Here is a tiny trained network, its code and every weight. The questions are about switching its units off for an input and a class, where a switched-off unit gives its printed mean instead of its output.

import numpy as np


def w(rows, s, z=0):
    codes = np.array(rows[::2]) - 128.0
    scale = np.full(codes.shape[1], s)
    scale[-1] = z or s
    return codes * scale


def norm(h):
    return h / np.sqrt((h * h).mean(-1, keepdims=True) + 1e-5)


def f(y):
    return y / 2 * (1 + np.tanh(0.7978845608 * (y + 0.044715 * y**3)))


def log_softmax(a):
    a = a - a.max(-1, keepdims=True)
    return a - np.log(np.exp(a).sum(-1, keepdims=True))


def net(x, mask):
    res = np.array(x, float).reshape(1, 5) / 4 @ E
    u = 0
    for l in range(2):
        y = f(norm(res) @ A[l][:, :-1].T + A[l][:, -1])
        res = res + np.where(mask[u : u + 4], y, B[l][:, -1]) @ B[l][:, :-1]
        u += 4
    return log_softmax(norm(res)[-1] @ U[:, :-1].T + U[:, -1])


A, B = {}, {}
E = w([
[64,100,169,203],'x0',
[164,32,65,179],'x1',
[78,76,14,97],'x2',
[191,170,46,255],'x3',
[8,172,183,99],'x4',
],0.00099)
A[0] = w([
[67,157,159,60,230],'0.n1',
[170,176,164,1,3],'0.n2',
[64,209,108,173,4],'0.n3',
[153,91,156,174,132],'0.n4',
],0.0047,0.0014)
B[0] = w([
[224,87,106,72,247],'0.n1',
[254,251,4,117,181],'0.n2',
[99,173,240,235,136],'0.n3',
[156,120,145,76,147],'0.n4',
],0.003,0.0016)
A[1] = w([
[188,126,118,83,255],'1.n1',
[129,254,211,152,109],'1.n2',
[241,102,121,215,64],'1.n3',
[96,50,91,214,141],'1.n4',
],0.0047,0.00085)
B[1] = w([
[55,63,156,105,251],'1.n1',
[116,16,4,155,211],'1.n2',
[205,156,192,52,225],'1.n3',
[135,220,105,81,237],'1.n4',
],0.004,0.0015)
U = w([
[109,148,161,160,2],'0',
[216,172,107,101,180],'1',
[79,220,104,177,124],'2',
[119,90,247,104,124],'3',
[75,73,82,67,156],'4',
[79,102,107,235,135],'5',
],0.013,0.0074)

Each question gives the input, the list of numbers given to net, and the class t.
The units are the neurons (one row each of A and B). Each row of codes is followed by its name. A weight is (code - 128) times the scale printed after its matrix; where a second scale follows, it is the last column's (A, B and U).
mask holds one flag per neuron, layer by layer. A switched-off neuron (its flag False) gives its mean, the last column of its row in B, instead of its output. The means were averaged over made-up inputs and are rounded, as every weight is.
A unit's drop is (log p(t) with every unit on - log p(t) with that unit switched off) / (log p(t) with every unit on - log p(t) with every unit switched off).
The circuit of an input: a set's keep is (log p(t) with only the set's units on - log p(t) with every unit switched off) / (log p(t) with every unit on - log p(t) with every unit switched off). Starting from all 8 units, units are removed one at a time, each time the one whose removal leaves the highest keep (on an exact tie, the one counted first), for as long as the keep stays at least 0.8.
circuit, biggest first: the units of the circuit, biggest drop first
unit that matters most: the unit with the biggest drop
top k neurons: the k neurons with the biggest drops, biggest first
top k neurons in layer l: the k neurons of layer l with the biggest drops, biggest first
drop of u: that unit's drop, to one decimal
input [3,2,7,0,2], class 2: top 2 neurons in layer 1	[1.n4 1.n2]
input [7,5,5,-1,2], class 2: top 3 neurons	[1.n4 1.n2 1.n1]
input [2,7,-2,-4,-4], class 3: top 3 neurons in layer 0	[0.n2 0.n4 0.n1]
input [-8,3,-3,7,6], class 5: unit that matters most	0.n1
input [2,-4,-4,6,-1], class 5: top 4 neurons	[1.n2 0.n1 0.n2 0.n3]
input [3,-6,5,7,3], class 5: circuit, biggest first	[0.n3 1.n2]
input [7,-4,-1,2,7], class 5: circuit, biggest first	[1.n2 0.n3]
input [3,-4,4,0,6], class 5: top 3 neurons	[0.n3 1.n3 1.n4]
input [-7,-7,-5,7,1], class 4: top 3 neurons	[1.n2 1.n4 0.n1]
input [-3,-7,-8,5,6], class 4: top 2 neurons	[1.n2 0.n1]
input [7,-4,-6,-6,7], class 4: top 3 neurons	[1.n2 1.n3 0.n1]
input [6,-6,-2,-4,-1], class 4: top 4 neurons	[1.n2 1.n3 0.n1 0.n2]
input [-3,-1,-2,-1,8], class 4: top 4 neurons	[0.n1 1.n2 1.n1 1.n3]
input [6,-8,-4,-3,4], class 4: top 2 neurons	[1.n2 0.n1]
input [6,2,-8,1,7], class 5: circuit, biggest first	[1.n2]
input [8,7,2,6,-5], class 1: top 2 neurons	[1.n3 1.n4]
input [1,1,-4,-1,-1], class 3: top 2 neurons in layer 0	[0.n3 0.n2]
input [2,0,-3,-1,-7], class 3: top 3 neurons in layer 0	[0.n4 0.n2 0.n3]
input [-1,-8,1,1,6], class 4: drop of 1.n2	1.2
input [6,-5,-6,1,6], class 5: drop of 1.n2	0.5
input [4,-7,-6,-5,5], class 4: drop of 0.n1	0.1
